Here is a tiny trained network, its code and every weight. The questions are about switching its units off for an input and a target symbol, where a switched-off unit gives its printed mean instead of its output.

import numpy as np


def w(rows, s, z=0):
    codes = np.array(rows[::2]) - 128.0
    scale = np.full(codes.shape[1], s)
    scale[-1] = z or s
    return codes * scale


def f(y):
    return y / 2 * (1 + np.tanh(0.7978845608 * (y + 0.044715 * y**3)))


def softmax(a):
    e = np.exp(a - a.max(-1, keepdims=True))
    return e / e.sum(-1, keepdims=True)


def log_softmax(a):
    a = a - a.max(-1, keepdims=True)
    return a - np.log(np.exp(a).sum(-1, keepdims=True))


def net(x, mask):
    ids = ['Γαεθλπτψ'.index(c) for c in x.split()]
    T = len(ids)
    res = E[ids] + P[:T]
    r = res
    for j in range(2):
        rows = slice(4 * j, 4 * j + 4)
        q, k, v = (r @ M[0][rows].T for M in (Q, K, V))
        z = softmax(np.where(np.tri(T) > 0, q @ k.T / 4**0.5, -1e9)) @ v
        o = O[0][rows]
        res = res + np.where(mask[j], z, o[:, -1]) @ o[:, :-1]
    y = f(res @ A[0][:, :-1].T + A[0][:, -1])
    res = res + np.where(mask[2:14], y, B[0][:, -1]) @ B[0][:, :-1]
    return log_softmax(res[-1] @ U[:, :-1].T + U[:, -1])


Q, K, V, O, A, B = {}, {}, {}, {}, {}, {}
E = w([
[189,66,191,136],'Γ',
[121,132,152,123],'α',
[177,107,217,82],'ε',
[160,126,135,78],'θ',
[152,140,177,105],'λ',
[90,178,148,5],'π',
[131,240,87,68],'τ',
[138,48,230,142],'ψ',
],0.019)
P = w([
[102,191,204,242],'0',
[255,142,123,132],'1',
[248,110,123,133],'2',
[195,101,122,147],'3',
[214,139,117,117],'4',
[184,97,164,126],'5',
[156,93,159,134],'6',
[186,129,153,105],'7',
[179,131,132,119],'8',
],0.0097)
Q[0] = w([
[93,140,173,193],'h0',
[226,188,192,177],'h0',
[79,136,168,124],'h0',
[40,154,125,176],'h0',
[115,100,100,134],'h1',
[169,148,147,112],'h1',
[252,132,204,58],'h1',
[75,118,162,107],'h1',
],0.011)
K[0] = w([
[104,80,106,198],'h0',
[87,210,111,59],'h0',
[86,172,82,154],'h0',
[255,181,87,163],'h0',
[140,157,109,58],'h1',
[29,131,155,167],'h1',
[16,196,144,224],'h1',
[129,152,163,147],'h1',
],0.0094)
V[0] = w([
[197,52,136,78],'h0',
[121,130,59,141],'h0',
[119,159,196,217],'h0',
[179,143,83,143],'h0',
[146,187,151,93],'h1',
[54,165,178,6],'h1',
[197,135,139,102],'h1',
[122,103,146,211],'h1',
],0.011)
O[0] = w([
[135,155,175,75,217],'h0',
[143,182,152,112,3],'h0',
[254,91,101,170,124],'h0',
[167,175,191,147,106],'h0',
[215,88,66,124,232],'h1',
[101,87,98,167,207],'h1',
[224,98,162,137,187],'h1',
[118,182,171,154,165],'h1',
],0.0087,0.0062)
A[0] = w([
[34,140,30,82,101],'n0',
[107,131,124,129,161],'n1',
[8,134,211,99,146],'n2',
[131,132,82,83,122],'n3',
[254,134,121,196,83],'n4',
[164,199,145,157,167],'n5',
[147,33,65,26,223],'n6',
[202,91,205,181,253],'n7',
[100,171,169,175,155],'n8',
[159,54,163,44,160],'n9',
[190,85,110,248,198],'n10',
[193,151,230,135,204],'n11',
],0.0086,0.0034)
B[0] = w([
[111,73,138,110,133],'n0',
[149,157,59,167,123],'n1',
[10,193,149,131,146],'n2',
[130,25,199,115,139],'n3',
[44,8,112,45,221],'n4',
[156,31,25,59,144],'n5',
[190,135,162,188,236],'n6',
[168,196,34,33,251],'n7',
[119,22,85,64,124],'n8',
[153,149,159,142,244],'n9',
[120,174,1,122,203],'n10',
[68,188,93,111,236],'n11',
],0.006,0.014)
U = w([
[143,200,80,84,249],'Γ',
[83,111,142,87,36],'α',
[194,133,192,81,249],'ε',
[153,110,216,77,197],'θ',
[152,146,169,110,15],'λ',
[148,103,125,151,67],'π',
[126,28,197,2,46],'τ',
[84,197,104,134,80],'ψ',
],0.011,0.0021)

Each question gives the input, a string of symbols that net reads in full, and the target symbol t.
The units are the heads (4 rows each of Q, K, V and O) and the neurons (one row each of A and B). Each row of codes is followed by its name. A weight is (code - 128) times the scale printed after its matrix; where a second scale follows, it is the last column's (O, A, B and U).
mask holds one flag per unit, heads first, then neurons. A switched-off unit (its flag False) gives its mean, the last column of its rows in O or B, instead of its output. The means were averaged over made-up inputs and are rounded, as every weight is.
A unit's drop is (log p(t) with every unit on - log p(t) with that unit switched off) / (log p(t) with every unit on - log p(t) with every unit switched off).
The circuit of an input: a set's keep is (log p(t) with only the set's units on - log p(t) with every unit switched off) / (log p(t) with every unit on - log p(t) with every unit switched off). Starting from the 12 units with the biggest drops (on a tie, the unit counted first), units are removed one at a time, each time the one whose removal leaves the highest keep (on an exact tie, the one counted first), for as long as the keep stays at least 0.8.
circuit, biggest first: the units of the circuit, biggest drop first
most important unit: the unit with the biggest drop
k most important neurons: the k neurons with the biggest drops, biggest first
heads that matter: for each layer, one digit per head in row order, 1 if its drop is at least 0.15 and else 0, layers parted by /
input θ θ θ ψ, target Γ: 3 most important neurons : n7, n10, n11
input τ θ θ θ τ ε, target Γ: circuit, biggest first : h0, n7
input π ε θ θ ε τ, target π: most important unit : h1
input π ε θ λ ψ α, target π: heads that matter : 11
input π θ ε θ λ Γ, target π: circuit, biggest first : h1, h0
input ψ ε π, target ψ: circuit, biggest first : h1, n2, h0
input ψ π λ, target ψ: circuit, biggest first : h1, h0, n2
input π ψ θ τ θ ε ε, target π: heads that matter : 11
input ψ ψ θ λ Γ, target Γ: circuit, biggest first : n7, n10
input θ θ τ ε, target Γ: circuit, biggest first : n7, n11
input π θ λ ψ, target π: circuit, biggest first : h1, h0, n6
input π ε θ θ θ ψ, target π: circuit, biggest first : h1, h0, n10
input ε ε θ λ θ, target τ: circuit, biggest first : n4, h0
input θ ε λ Γ, target Γ: 4 most important neurons : n10, n7, n11, n3
input ψ α ε θ π, target ψ: 3 most important neurons : n2, n4, n7
input ψ θ θ τ λ ψ θ π Γ, target ψ: heads that matter : 11
input ψ ε θ θ λ ε θ π θ, target ψ: heads that matter : 11
input ε θ ε ε θ θ Γ π, target ε: heads that matter : 01
input ε π λ θ, target ε: heads that matter : 10
input π λ θ π, target τ: heads that matter : 11
input θ θ ε ε θ, target ε: heads that matter : 00
input ψ π ε, target ψ: 3 most important neurons : n2, n4, n11
